Below is a small trained network, with its code and all its weights. Each question gives an input and a target symbol and asks what happens when units are switched off, that is, made to give their printed mean instead of their output.

import numpy as np


def w(rows, s, z=0):
    codes = np.array(rows[::2]) - 128.0
    scale = np.full(codes.shape[1], s)
    scale[-1] = z or s
    return codes * scale


def f(y):
    return np.maximum(y, 0)


def softmax(a):
    e = np.exp(a - a.max(-1, keepdims=True))
    return e / e.sum(-1, keepdims=True)


def log_softmax(a):
    a = a - a.max(-1, keepdims=True)
    return a - np.log(np.exp(a).sum(-1, keepdims=True))


def net(x, mask):
    ids = ['αβγεζηλμπφψω'.index(c) for c in x.split()]
    T = len(ids)
    res = E[ids] + P[:T]
    r = res
    for j in range(3):
        rows = slice(2 * j, 2 * j + 2)
        q, k, v = (r @ M[0][rows].T for M in (Q, K, V))
        z = softmax(np.where(np.tri(T) > 0, q @ k.T / 2**0.5, -1e9)) @ v
        o = O[0][rows]
        res = res + np.where(mask[j], z, o[:, -1]) @ o[:, :-1]
    y = f(res @ A[0][:, :-1].T + A[0][:, -1])
    res = res + np.where(mask[3:27], y, B[0][:, -1]) @ B[0][:, :-1]
    return log_softmax(res[-1] @ U[:, :-1].T + U[:, -1])


Q, K, V, O, A, B = {}, {}, {}, {}, {}, {}
E = w([
[96,251,91],'α',
[163,155,156],'β',
[150,129,115],'γ',
[165,141,102],'ε',
[53,40,33],'ζ',
[167,133,122],'η',
[136,131,123],'λ',
[144,135,89],'μ',
[113,125,134],'π',
[150,131,116],'φ',
[170,86,16],'ψ',
[222,89,7],'ω',
],0.018)
P = w([
[144,108,173],'0',
[87,198,1],'1',
[121,58,211],'2',
[79,165,39],'3',
[153,51,218],'4',
[80,154,61],'5',
[164,57,218],'6',
[97,163,77],'7',
[184,57,221],'8',
[106,187,88],'9',
],0.0081)
Q[0] = w([
[68,211,136],'h1',
[40,154,148],'h1',
[215,122,209],'h2',
[43,86,218],'h2',
[123,215,79],'h3',
[207,88,254],'h3',
],0.0082)
K[0] = w([
[213,145,223],'h1',
[132,186,168],'h1',
[139,183,151],'h2',
[68,140,146],'h2',
[121,222,246],'h3',
[171,43,129],'h3',
],0.012)
V[0] = w([
[101,157,106],'h1',
[131,240,154],'h1',
[128,187,41],'h2',
[173,73,165],'h2',
[35,60,166],'h3',
[154,82,2],'h3',
],0.0089)
O[0] = w([
[119,209,136,138],'h1',
[245,225,162,91],'h1',
[157,186,81,209],'h2',
[2,24,171,121],'h2',
[98,82,129,15],'h3',
[215,62,47,251],'h3',
],0.0063,0.0028)
A[0] = w([
[116,176,93,3],'n1',
[133,101,189,91],'n2',
[78,103,92,184],'n3',
[82,86,114,157],'n4',
[171,117,108,32],'n5',
[177,119,165,116],'n6',
[134,119,62,53],'n7',
[161,80,129,18],'n8',
[132,156,194,85],'n9',
[69,134,112,113],'n10',
[70,112,249,24],'n11',
[137,168,137,60],'n12',
[93,79,178,171],'n13',
[141,130,95,31],'n14',
[119,137,177,171],'n15',
[106,161,99,3],'n16',
[178,101,102,125],'n17',
[137,154,145,198],'n18',
[193,143,96,240],'n19',
[112,116,142,222],'n20',
[150,138,115,252],'n21',
[121,195,213,73],'n22',
[188,141,136,115],'n23',
[156,111,95,178],'n24',
],0.016,0.0049)
B[0] = w([
[146,10,123,161],'n1',
[158,146,86,154],'n2',
[141,158,140,181],'n3',
[141,125,136,169],'n4',
[114,134,169,152],'n5',
[97,125,145,168],'n6',
[147,150,161,185],'n7',
[105,102,140,159],'n8',
[128,128,158,159],'n9',
[126,165,141,146],'n10',
[159,172,44,156],'n11',
[129,94,123,151],'n12',
[208,84,104,166],'n13',
[159,144,150,146],'n14',
[160,139,172,159],'n15',
[131,99,140,145],'n16',
[118,111,145,191],'n17',
[120,145,115,179],'n18',
[104,134,117,255],'n19',
[158,165,135,159],'n20',
[107,149,118,214],'n21',
[102,138,152,183],'n22',
[113,120,134,179],'n23',
[67,119,125,199],'n24',
],0.012,0.01)
U = w([
[87,158,227,135],'α',
[160,191,160,149],'β',
[140,129,134,66],'γ',
[92,170,97,228],'ε',
[159,70,119,153],'ζ',
[146,125,157,90],'η',
[167,128,124,112],'λ',
[88,151,9,247],'μ',
[196,135,69,15],'π',
[143,129,137,33],'φ',
[96,99,148,77],'ψ',
[71,96,175,3],'ω',
],0.013,0.0035)

Each question gives the input, a string of symbols that net reads in full, and the target symbol t.
The units are the heads (2 rows each of Q, K, V and O) and the neurons (one row each of A and B). Each row of codes is followed by its name. A weight is (code - 128) times the scale printed after its matrix; where a second scale follows, it is the last column's (O, A, B and U).
mask holds one flag per unit, heads first, then neurons. A switched-off unit (its flag False) gives its mean, the last column of its rows in O or B, instead of its output. The means were averaged over made-up inputs and are rounded, as every weight is.
A unit's drop is (log p(t) with every unit on - log p(t) with that unit switched off) / (log p(t) with every unit on - log p(t) with every unit switched off).
The circuit of an input: a set's keep is (log p(t) with only the set's units on - log p(t) with every unit switched off) / (log p(t) with every unit on - log p(t) with every unit switched off). Starting from the 12 units with the biggest drops (on a tie, the unit counted first), units are removed one at a time, each time the one whose removal leaves the highest keep (on an exact tie, the one counted first), for as long as the keep stays at least 0.8.
circuit, biggest first: the units of the circuit, biggest drop first
most important unit: the unit with the biggest drop
k most important neurons: the k neurons with the biggest drops, biggest first
heads that matter: for each layer, one digit per head in row order, 1 if its drop is at least 0.15 and else 0, layers parted by /
drop of u: that unit's drop, to one decimal
input λ β β ζ β, target ζ: most important unit : h3
input π ζ γ, target ζ: circuit, biggest first : (h1; h3; n13)
input π φ β π ω, target ω: heads that matter : 000
input π μ γ β π μ ζ, target ζ: circuit, biggest first : (n13; h2)
input β α π, target α: circuit, biggest first : (h1; h3; n22)
input λ μ ζ ε γ, target ζ: heads that matter : 101
input λ ζ π γ β ε φ, target ζ: heads that matter : 111
input λ ζ ω, target ω: heads that matter : 001
input ζ β η, target ζ: heads that matter : 101
input λ ψ β ω π η η, target ω: heads that matter : 001
input ε β β ζ λ, target ζ: circuit, biggest first : (h3; h1; n13)
input α β η β λ ω η π β β, target α: circuit, biggest first : (h3; n22)
input β λ β β β β π β, target α: heads that matter : 101
input λ γ β, target β: most important neuron : (n11)
input β β β β π β β, target β: 2 most important neurons : (n11; n15)
input π β α α η π β π λ, target α: heads that matter : 111
input π λ ω μ λ, target ω: drop of n5 : 0.2
input π μ β β π ζ ε, target ζ: drop of h1 : 1.1
input α λ η, target α: drop of n2 : 0.1
input ζ λ β β λ ε β ζ β, target ζ: drop of h3 : 0.6
input λ π λ γ ψ ω ε, target ω: most important unit : h3
